Here is a tiny trained network, its code and every weight. The questions are about switching its units off for an input and a class, where a switched-off unit gives its printed mean instead of its output.

import numpy as np


def w(rows, s, z=0):
    codes = np.array(rows[::2]) - 128.0
    scale = np.full(codes.shape[1], s)
    scale[-1] = z or s
    return codes * scale


def f(y):
    return np.maximum(y, 0)


def log_softmax(a):
    a = a - a.max(-1, keepdims=True)
    return a - np.log(np.exp(a).sum(-1, keepdims=True))


def net(x, mask):
    res = np.array(x, float).reshape(1, 8) / 4 @ E
    y = f(res @ A[0][:, :-1].T + A[0][:, -1])
    res = res + np.where(mask, y, B[0][:, -1]) @ B[0][:, :-1]
    return log_softmax(res[-1] @ U[:, :-1].T + U[:, -1])


A, B = {}, {}
E = w([
[130,128,128,127,127],'x0',
[176,227,188,139,122],'x1',
[160,152,38,162,73],'x2',
[148,138,99,166,255],'x3',
[240,73,138,77,135],'x4',
[128,129,132,129,126],'x5',
[127,132,126,127,128],'x6',
[127,130,130,125,127],'x7',
],0.0084)
A[0] = w([
[244,102,102,109,132,60],'N1',
[233,80,141,79,110,55],'N2',
[51,71,48,51,148,80],'N3',
[102,46,146,78,19,104],'N4',
[161,154,30,168,112,200],'N5',
[101,127,173,39,84,143],'N6',
[65,98,224,66,207,153],'N7',
[184,254,194,123,122,147],'N8',
[42,161,124,142,120,112],'N9',
[106,118,164,86,58,73],'N10',
[86,154,127,94,66,107],'N11',
[152,136,104,216,254,62],'N12',
[56,196,123,167,120,97],'N13',
[58,160,96,188,115,71],'N14',
[81,49,91,107,141,188],'N15',
[131,108,77,143,79,203],'N16',
[137,94,112,177,216,102],'N17',
[58,182,111,161,122,119],'N18',
[11,180,135,186,144,80],'N19',
[133,130,103,128,207,91],'N20',
[167,141,60,166,85,254],'N21',
[149,209,182,126,91,118],'N22',
],0.0093,0.0075)
B[0] = w([
[195,56,122,62,84,170],'N1',
[176,48,85,75,120,172],'N2',
[83,147,72,61,154,184],'N3',
[130,169,60,193,140,211],'N4',
[67,118,232,120,88,229],'N5',
[132,143,133,198,111,195],'N6',
[102,128,252,138,67,239],'N7',
[60,175,74,68,188,226],'N8',
[174,72,123,118,149,189],'N9',
[154,173,40,200,76,167],'N10',
[176,129,102,173,126,175],'N11',
[129,141,64,171,32,198],'N12',
[180,58,120,76,130,189],'N13',
[174,62,114,82,90,174],'N14',
[82,213,137,68,213,222],'N15',
[101,135,165,148,162,217],'N16',
[124,194,93,177,50,182],'N17',
[187,45,129,84,142,192],'N18',
[216,41,103,101,109,207],'N19',
[122,154,68,206,51,165],'N20',
[87,148,255,163,182,255],'N21',
[101,164,75,110,169,189],'N22',
],0.0073,0.0082)
U = w([
[228,13,54,44,118,25],'0',
[118,168,2,230,46,65],'1',
[76,114,221,130,122,109],'2',
[102,131,126,126,181,254],'3',
[60,183,27,29,228,22],'4',
[120,108,142,158,189,216],'5',
[106,112,139,143,162,176],'6',
],0.0094,0.0048)

Each question gives the input, the list of numbers given to net, and the class t.
The units are the neurons (one row each of A and B). Each row of codes is followed by its name. A weight is (code - 128) times the scale printed after its matrix; where a second scale follows, it is the last column's (A, B and U).
mask holds one flag per neuron, in row order. A switched-off neuron (its flag False) gives its mean, the last column of its row in B, instead of its output. The means were averaged over made-up inputs and are rounded, as every weight is.
A unit's drop is (log p(t) with every unit on - log p(t) with that unit switched off) / (log p(t) with every unit on - log p(t) with every unit switched off).
The circuit of an input: a set's keep is (log p(t) with only the set's units on - log p(t) with every unit switched off) / (log p(t) with every unit on - log p(t) with every unit switched off). Starting from the 12 units with the biggest drops (on a tie, the unit counted first), units are removed one at a time, each time the one whose removal leaves the highest keep (on an exact tie, the one counted first), for as long as the keep stays at least 0.8.
units of the circuit, in order: the units of the circuit, biggest drop first
most important unit: the unit with the biggest drop
k most important neurons: the k neurons with the biggest drops, biggest first
drop when u is switched off: that unit's drop, to one decimal
input [6,-7,-6,-3,0,7,-6,-1], class 4: 2 most important neurons -> [N15; N3]
input [7,2,7,-6,-3,-4,-8,-6], class 3: 3 most important neurons -> [N21; N7; N12]
input [0,-4,6,5,-6,-1,-3,3], class 0: units of the circuit, in order -> [N19; N14]
input [4,7,-1,-6,-5,-3,-3,-7], class 4: most important unit -> N8
input [3,-7,0,8,0,3,-3,3], class 1: 2 most important neurons -> [N12; N17]
input [-4,6,0,-7,1,-7,-6,-6], class 1: 3 most important neurons -> [N10; N15; N6]
input [-4,-5,7,6,-7,3,-6,-2], class 0: 2 most important neurons -> [N19; N14]
input [0,4,8,6,3,3,0,4], class 2: units of the circuit, in order -> [N5; N21]
input [-2,-6,8,-2,-7,5,-4,3], class 2: 3 most important neurons -> [N21; N5; N16]
input [-7,-7,5,-4,6,8,-7,-7], class 6: units of the circuit, in order -> [N21; N16]
input [-7,-1,-8,8,1,7,-3,-5], class 1: units of the circuit, in order -> [N12; N17]
input [-5,4,-5,-8,-7,2,6,-1], class 1: 3 most important neurons -> [N10; N6; N4]
input [4,-7,1,-3,4,7,-3,-1], class 4: units of the circuit, in order -> [N15; N3]
input [8,4,8,-4,5,3,-5,-5], class 2: units of the circuit, in order -> [N21]
input [-1,7,-8,8,-8,-7,-1,8], class 0: units of the circuit, in order -> [N19; N13; N21]
input [8,8,1,-3,5,2,-2,5], class 4: 2 most important neurons -> [N8; N22]
input [8,-5,5,-6,-4,2,-4,6], class 5: 2 most important neurons -> [N21; N12]
input [-6,-8,5,-1,-7,-6,-2,-6], class 4: 3 most important neurons -> [N15; N3; N7]
input [2,8,0,-5,5,7,-5,5], class 4: 2 most important neurons -> [N8; N22]
input [8,5,-8,5,8,-2,5,-3], class 0: most important neuron -> [N2]
input [4,7,-2,-6,-6,0,6,4], class 4: drop when N9 is switched off -> -0.1
input [5,4,-2,6,-7,3,-3,2], class 0: drop when N20 is switched off -> 0.0
input [7,-1,8,-1,-8,-2,-4,0], class 0: drop when N14 is switched off -> 0.2
